[-47.5   9.8  22.7   1.2 -51.5 -54.8  55.0 -11.0  71.3  45.3  -8.8  -9.1
   3.4  -6.8 -20.2  11.4   1.5  11.8 -46.4   1.3   8.7  70.4]	U jq
[-27.5   0.3   3.4   5.3 -26.5 -22.2  27.1  -7.4  38.1  21.3  -5.7  -6.3
  -1.8 -10.3  -3.4  10.1  -2.3   1.7 -23.6  -4.0  -0.9  27.5]	U jq
[ -0.7   5.2  69.5   3.5 -43.7 -12.1  11.4 -21.9   7.3  26.5  12.8 -12.8
  -9.6  -2.9   7.0  29.3   2.4  -0.4 -24.8  -3.1   3.1 -14.3]	Y mn
[-31.6  -3.7   1.9 -16.5   4.2  -0.9  33.0 -10.1  16.8  34.0 -24.4   2.5
  -3.5   5.8  -5.8  -8.3 -13.9   8.6  -9.6   7.6 -17.2  40.3]	A nc
[-12.2   7.0  -7.7   5.6 -17.8 -21.1  13.0   0.1  30.6  16.2   3.2   0.2
   0.6  -7.2  -9.1   5.1   5.3  -5.3 -20.2  -7.0  13.8  32.2]	U Zg
[ -3.6   6.0  30.3  -5.9 -15.6  -4.4   9.9 -13.6  12.2  47.5  -8.0  -1.5
  -2.1  -2.5   0.8   3.4  -9.5  -1.7 -14.8   9.0  -3.6  15.0]	Y pn
[-17.6  -9.5  14.4  -8.0   4.1  -3.6  34.9  -5.2  14.8  27.8 -10.8 -11.6
  -2.6  -9.4   4.0  -1.1 -21.4   9.1 -17.2   2.2 -10.0  35.6]	A nc
[-37.2  -7.8  34.6  -6.0 -10.6 -15.8  37.0 -15.3  18.1  31.6 -11.2  -2.9
  -2.9  -0.6  -0.8  -3.8 -10.9   4.9 -13.8  -0.2 -20.2  29.7]	A gb
[-14.5   6.5  -8.3   6.1 -31.3 -32.6  29.0   2.4  44.1  26.2  -1.3  -4.7
   0.3 -14.1 -16.4   2.7   7.0  -1.6 -20.4   1.3  12.8  40.3]	U Zg
[ -6.7   2.2  -7.1   5.9 -15.8  -9.7  -1.7  -1.8  28.4  18.1   4.3 -11.7
   7.2 -12.6  -6.2  11.6  -1.8   3.3 -25.0 -17.5  16.3  47.9]	U jq
[  3.6  12.5  48.5 -11.5 -27.9 -10.2   8.9  -6.4   9.2  25.7   7.5 -12.3
  -5.2  -9.7   5.1  10.0 -11.3   1.3  -6.8  -6.4   5.6   4.9]	Y mn
[ -6.9  -7.0 -13.1   8.3   5.5  -2.1  -5.6  -0.2  10.9  -6.6  -4.4  -8.4
   2.9  -7.7  -0.9  10.5   6.2  -2.3  -8.1  -8.4   5.0  13.5]	U jq
[-25.2  -5.9  30.0 -14.3  -8.6 -13.8  27.4  -5.5  23.1  30.1  -9.6  -5.0
  -2.8  -0.9   2.0   4.4 -10.4   4.3 -19.2   0.3 -18.2  27.3]	A gb
[-35.2 -16.1  21.8 -15.2  11.0  -3.2  15.5 -11.3  18.5  24.0 -20.6  -8.7
  -2.7  -6.1   4.7  -1.9 -20.1  10.0 -20.6   1.3 -23.7  29.9]	A nc
[-33.4  13.8  15.9   4.8 -51.8 -43.0  54.6 -13.2  49.1  30.7  -9.6  -1.2
   0.4  -9.7 -20.0  17.3  15.2   1.0 -39.6  -4.8   8.3  43.4]	U Zg
[  0.7  -1.0  44.1   5.7 -16.0  -3.7   7.3  -5.4   4.7  25.2   5.8 -13.2
 -20.2   3.9   9.7   9.3 -11.1   3.3 -10.4   4.4  -2.5  -1.9]	Y pn
[-24.2  -6.1  45.6 -16.9  -9.1 -17.9  38.5 -14.7  27.1  37.8  -8.2 -11.7
  -5.4   0.5   0.3   6.6 -18.4   5.7 -25.7   5.3 -19.6  35.7]	A nc
[-28.0   7.2   1.1  -0.4 -23.9 -29.2  28.8  -8.0  42.5  28.6  -1.1  -7.4
   5.2 -24.8  -6.0  20.0   9.1   1.1 -31.5   1.4   5.3  32.0]	U jq
[-18.7 -11.8  26.7 -12.8  12.0   4.5  15.4   9.5  13.0  22.3 -10.7  -8.8
  -3.6  -1.1   5.0  -2.7 -20.7   8.0  -9.8   5.4 -16.2  24.5]	A nc
[-21.2  23.6  60.3  -6.4 -51.5 -30.2  52.3 -18.6  28.8  53.1  -3.0 -14.2
 -11.9  -0.1  -3.2  15.7  -4.6   0.7 -38.4  -6.4   3.5  32.9]	Y pn
[-19.9  -2.6  48.2   5.1 -23.2 -14.7  20.7 -14.4   6.5  23.3   4.3 -11.3
  -1.9  -8.7   6.1   9.4  -9.9  -3.3 -25.4  -4.9   3.3   6.8]	Y pn
[-21.3 -10.5  14.9  -9.6  17.4  14.5  11.8  -4.5   5.2  17.7  -9.6  -5.4
   1.4  -8.7   2.1   0.5 -14.0  -3.7  -9.4  -5.0 -16.7  28.8]	A gb
[ -4.6   4.4  25.7  -0.7 -19.7  -3.2  13.4  -5.1  19.0  27.6   2.8 -16.8
 -11.2   0.4   8.4  -3.2 -10.2  -6.8 -19.0   0.3   2.2  24.8]	Y pn
